Here is a tiny trained network, its code and every weight. The questions are about switching its units off for an input and a target symbol, where a switched-off unit gives its printed mean instead of its output.

import numpy as np


def w(rows, s, z=0):
    codes = np.array(rows[::2]) - 128.0
    scale = np.full(codes.shape[1], s)
    scale[-1] = z or s
    return codes * scale


def norm(h):
    return h / np.sqrt((h * h).mean(-1, keepdims=True) + 1e-5)


def f(y):
    return y / 2 * (1 + np.tanh(0.7978845608 * (y + 0.044715 * y**3)))


def softmax(a):
    e = np.exp(a - a.max(-1, keepdims=True))
    return e / e.sum(-1, keepdims=True)


def log_softmax(a):
    a = a - a.max(-1, keepdims=True)
    return a - np.log(np.exp(a).sum(-1, keepdims=True))


def net(x, mask):
    ids = ['ΓΛΠαβδεζημξστψω'.index(c) for c in x.split()]
    T = len(ids)
    res = E[ids] + P[:T]
    u = 0
    for l in range(2):
        r = norm(res)
        for j in range(3):
            rows = slice(2 * j, 2 * j + 2)
            q, k, v = (r @ M[l][rows].T for M in (Q, K, V))
            z = softmax(np.where(np.tri(T) > 0, q @ k.T / 2**0.5, -1e9)) @ v
            o = O[l][rows]
            res = res + np.where(mask[u + j], z, o[:, -1]) @ o[:, :-1]
        u += 3
        y = f(norm(res) @ A[l][:, :-1].T + A[l][:, -1])
        res = res + np.where(mask[u : u + 8], y, B[l][:, -1]) @ B[l][:, :-1]
        u += 8
    return log_softmax(norm(res)[-1] @ U[:, :-1].T + U[:, -1])


Q, K, V, O, A, B = {}, {}, {}, {}, {}, {}
E = w([
[207,125,173,48,121,175,115],'Γ',
[108,182,99,40,73,142,216],'Λ',
[176,132,164,83,38,183,173],'Π',
[128,163,75,199,47,52,119],'α',
[132,119,90,96,103,187,95],'β',
[178,127,191,70,139,126,122],'δ',
[183,189,68,8,140,113,138],'ε',
[106,146,160,70,221,201,125],'ζ',
[161,124,169,78,151,92,126],'η',
[113,99,65,84,156,14,204],'μ',
[103,225,219,161,117,95,158],'ξ',
[97,125,78,29,126,169,44],'σ',
[114,113,2,111,133,107,74],'τ',
[117,220,113,168,195,133,166],'ψ',
[113,100,110,150,107,110,103],'ω',
],0.022)
P = w([
[80,255,103,85,107,67,111],'0',
[111,209,103,111,119,88,121],'1',
[133,178,92,117,124,91,126],'2',
[154,159,92,130,130,101,126],'3',
[174,160,88,136,131,99,134],'4',
[186,155,91,145,130,106,149],'5',
[191,143,95,134,127,100,151],'6',
[188,154,87,131,127,98,140],'7',
],0.0093)
Q[0] = w([
[59,74,147,174,171,178,165],'0.h0',
[97,159,126,134,61,125,69],'0.h0',
[217,189,181,96,4,158,171],'0.h1',
[134,128,156,127,92,150,149],'0.h1',
[140,104,100,140,65,164,151],'0.h2',
[137,246,153,103,169,183,143],'0.h2',
],0.03)
K[0] = w([
[33,161,125,196,117,154,43],'0.h0',
[149,138,91,105,56,86,190],'0.h0',
[252,56,238,183,106,154,112],'0.h1',
[174,93,165,174,158,125,104],'0.h1',
[93,113,104,147,89,171,113],'0.h2',
[213,96,107,73,126,131,245],'0.h2',
],0.025)
V[0] = w([
[92,70,90,27,118,120,254],'0.h0',
[59,192,162,64,68,209,91],'0.h0',
[147,134,168,145,141,100,104],'0.h1',
[244,93,177,187,133,159,85],'0.h1',
[174,218,136,74,78,48,19],'0.h2',
[232,137,129,106,37,164,164],'0.h2',
],0.0082)
O[0] = w([
[150,224,87,221,104,154,124,224],'0.h0',
[25,131,85,104,194,201,69,234],'0.h0',
[141,174,155,116,137,116,127,115],'0.h1',
[211,224,168,73,80,95,131,21],'0.h1',
[180,110,97,222,206,192,80,253],'0.h2',
[90,117,145,64,101,106,2,194],'0.h2',
],0.0052,0.0075)
A[0] = w([
[129,140,70,169,12,224,149,156],'0.n0',
[136,125,24,65,99,162,161,14],'0.n1',
[136,153,180,119,189,53,94,137],'0.n2',
[101,174,150,122,168,186,213,117],'0.n3',
[128,132,195,118,119,222,92,229],'0.n4',
[62,173,248,200,101,84,139,182],'0.n5',
[95,136,111,59,27,174,195,2],'0.n6',
[123,112,100,199,118,183,59,175],'0.n7',
],0.015,0.0026)
B[0] = w([
[104,127,170,178,117,22,37,211],'0.n0',
[162,199,83,170,127,192,87,221],'0.n1',
[171,114,166,211,137,206,128,180],'0.n2',
[79,155,154,122,184,103,208,255],'0.n3',
[89,104,167,17,207,79,69,245],'0.n4',
[170,214,94,146,222,9,110,200],'0.n5',
[17,136,166,144,81,157,144,171],'0.n6',
[154,114,138,197,181,184,124,237],'0.n7',
],0.016,0.0084)
Q[1] = w([
[72,213,201,172,162,153,16],'1.h0',
[214,171,184,200,212,176,27],'1.h0',
[225,116,245,182,162,146,77],'1.h1',
[181,248,132,79,202,111,57],'1.h1',
[88,132,169,205,78,168,105],'1.h2',
[152,90,161,105,90,253,35],'1.h2',
],0.022)
K[1] = w([
[158,159,191,52,8,123,160],'1.h0',
[220,166,193,103,10,125,122],'1.h0',
[220,96,154,98,26,137,107],'1.h1',
[252,174,166,20,114,152,216],'1.h1',
[165,141,210,143,62,96,95],'1.h2',
[102,126,225,132,130,255,36],'1.h2',
],0.019)
V[1] = w([
[231,193,107,114,88,185,140],'1.h0',
[182,43,89,54,215,93,105],'1.h0',
[131,90,110,184,188,105,173],'1.h1',
[178,92,249,189,115,181,168],'1.h1',
[131,107,13,152,165,132,136],'1.h2',
[171,106,13,101,164,86,109],'1.h2',
],0.015)
O[1] = w([
[155,121,49,168,220,188,135,107],'1.h0',
[254,125,200,159,66,167,182,3],'1.h0',
[114,94,89,147,48,102,164,231],'1.h1',
[88,64,214,209,148,138,102,44],'1.h1',
[100,66,135,174,9,119,163,243],'1.h2',
[127,78,102,135,17,110,158,192],'1.h2',
],0.0085,0.0047)
A[1] = w([
[240,161,126,76,91,157,75,125],'1.n0',
[169,123,146,141,163,141,4,69],'1.n1',
[106,88,118,103,128,210,56,1],'1.n2',
[48,222,156,140,156,124,172,119],'1.n3',
[58,75,162,62,147,206,168,116],'1.n4',
[126,80,121,200,155,103,64,175],'1.n5',
[188,131,218,123,149,168,139,79],'1.n6',
[185,156,142,64,163,156,190,69],'1.n7',
],0.018,0.0048)
B[1] = w([
[76,216,121,131,130,142,184,163],'1.n0',
[169,93,132,208,55,71,109,217],'1.n1',
[169,163,156,77,98,209,66,161],'1.n2',
[70,86,184,145,93,209,107,246],'1.n3',
[207,116,42,73,116,2,127,209],'1.n4',
[122,101,120,30,159,154,179,212],'1.n5',
[129,87,213,95,110,128,190,171],'1.n6',
[119,196,43,46,95,149,174,176],'1.n7',
],0.021,0.014)
U = w([
[201,177,200,121,91,142,168,146],'Γ',
[12,111,119,128,150,99,26,164],'Λ',
[168,140,173,153,70,66,2,136],'Π',
[144,77,96,36,162,66,139,212],'α',
[171,122,116,133,48,189,42,3],'β',
[175,71,220,152,148,141,146,145],'δ',
[183,145,11,183,199,159,115,219],'ε',
[97,174,138,45,81,127,197,24],'ζ',
[123,7,152,193,208,147,149,151],'η',
[120,76,69,219,73,10,155,208],'μ',
[105,192,166,195,206,31,170,147],'ξ',
[144,219,63,154,100,193,117,35],'σ',
[116,83,53,191,41,142,169,67],'τ',
[27,140,147,155,99,197,118,108],'ψ',
[58,64,122,164,159,204,232,1],'ω',
],0.0098,0.0028)

Each question gives the input, a string of symbols that net reads in full, and the target symbol t.
The units are the heads (2 rows each of Q, K, V and O) and the neurons (one row each of A and B). Each row of codes is followed by its name. A weight is (code - 128) times the scale printed after its matrix; where a second scale follows, it is the last column's (O, A, B and U).
mask holds one flag per unit, layer by layer, with each layer's heads first. A switched-off unit (its flag False) gives its mean, the last column of its rows in O or B, instead of its output. The means were averaged over made-up inputs and are rounded, as every weight is.
A unit's drop is (log p(t) with every unit on - log p(t) with that unit switched off) / (log p(t) with every unit on - log p(t) with every unit switched off).
The circuit of an input: a set's keep is (log p(t) with only the set's units on - log p(t) with every unit switched off) / (log p(t) with every unit on - log p(t) with every unit switched off). Starting from the 12 units with the biggest drops (on a tie, the unit counted first), units are removed one at a time, each time the one whose removal leaves the highest keep (on an exact tie, the one counted first), for as long as the keep stays at least 0.8.
circuit, biggest first: the units of the circuit, biggest drop first
top k neurons: the k neurons with the biggest drops, biggest first
top k neurons in layer l: the k neurons of layer l with the biggest drops, biggest first
which heads matter: for each layer, one digit per head in row order, 1 if its drop is at least 0.15 and else 0, layers parted by /
input δ η ζ α, target η: which heads matter => 000 / 010
input ζ Λ β μ ζ β, target Π: circuit, biggest first => (0.n0)
input Λ ζ ζ ζ α, target Λ: circuit, biggest first => (1.h0; 0.n6)
input Γ Γ ε ε ε α, target ε: circuit, biggest first => (0.n4; 1.h0; 0.n7; 0.h1)
input ζ ζ Λ ζ Π ξ ξ ζ, target Π: circuit, biggest first => (0.h2; 1.n1)
input ε β β ξ β ζ, target ε: top 2 neurons => (0.n7; 0.n0)
input δ Π β ζ Π β ζ ξ, target Π: which heads matter => 001 / 100
input ξ ε ζ Π ζ Λ, target ψ: top 2 neurons in layer 0 => (0.n6; 0.n1)
input Π ξ ξ, target Π: circuit, biggest first => (0.h2; 0.n3)
input δ Λ ω, target η: top 2 neurons => (0.n7; 1.n5)
input ζ τ Γ ζ ε ζ ζ ξ, target ε: top 2 neurons => (0.n4; 0.n5)
input ξ Λ μ μ Γ, target Γ: which heads matter => 010 / 100
input ω ζ ζ τ, target ε: top 2 neurons in layer 0 => (0.n4; 0.n1)
input Γ Λ ξ μ μ β ξ, target μ: which heads matter => 100 / 001
input Λ ε Λ ζ ξ, target Λ: top 2 neurons => (1.n3; 0.n6)
input ξ ζ α, target α: top 4 neurons => (1.n5; 1.n1; 1.n3; 0.n1)
input ξ Γ α Λ ξ, target Λ: top 4 neurons => (0.n4; 1.n3; 0.n6; 1.n4)
input μ ζ σ τ, target ε: circuit, biggest first => (0.n7)
input ξ δ δ, target δ: top 2 neurons in layer 0 => (0.n2; 0.n5)
input ζ η ω ζ, target η: top 3 neurons in layer 0 => (0.n7; 0.n2; 0.n3)
input α ε ω δ, target Γ: top 2 neurons in layer 0 => (0.n4; 0.n7)
input δ ζ ε ζ ξ ζ β, target ε: top 2 neurons in layer 1 => (1.n3; 1.n5)
input Π ω β η, target δ: top neuron in layer 1 => (1.n6)
input α σ Γ β, target Γ: which heads matter => 000 / 100
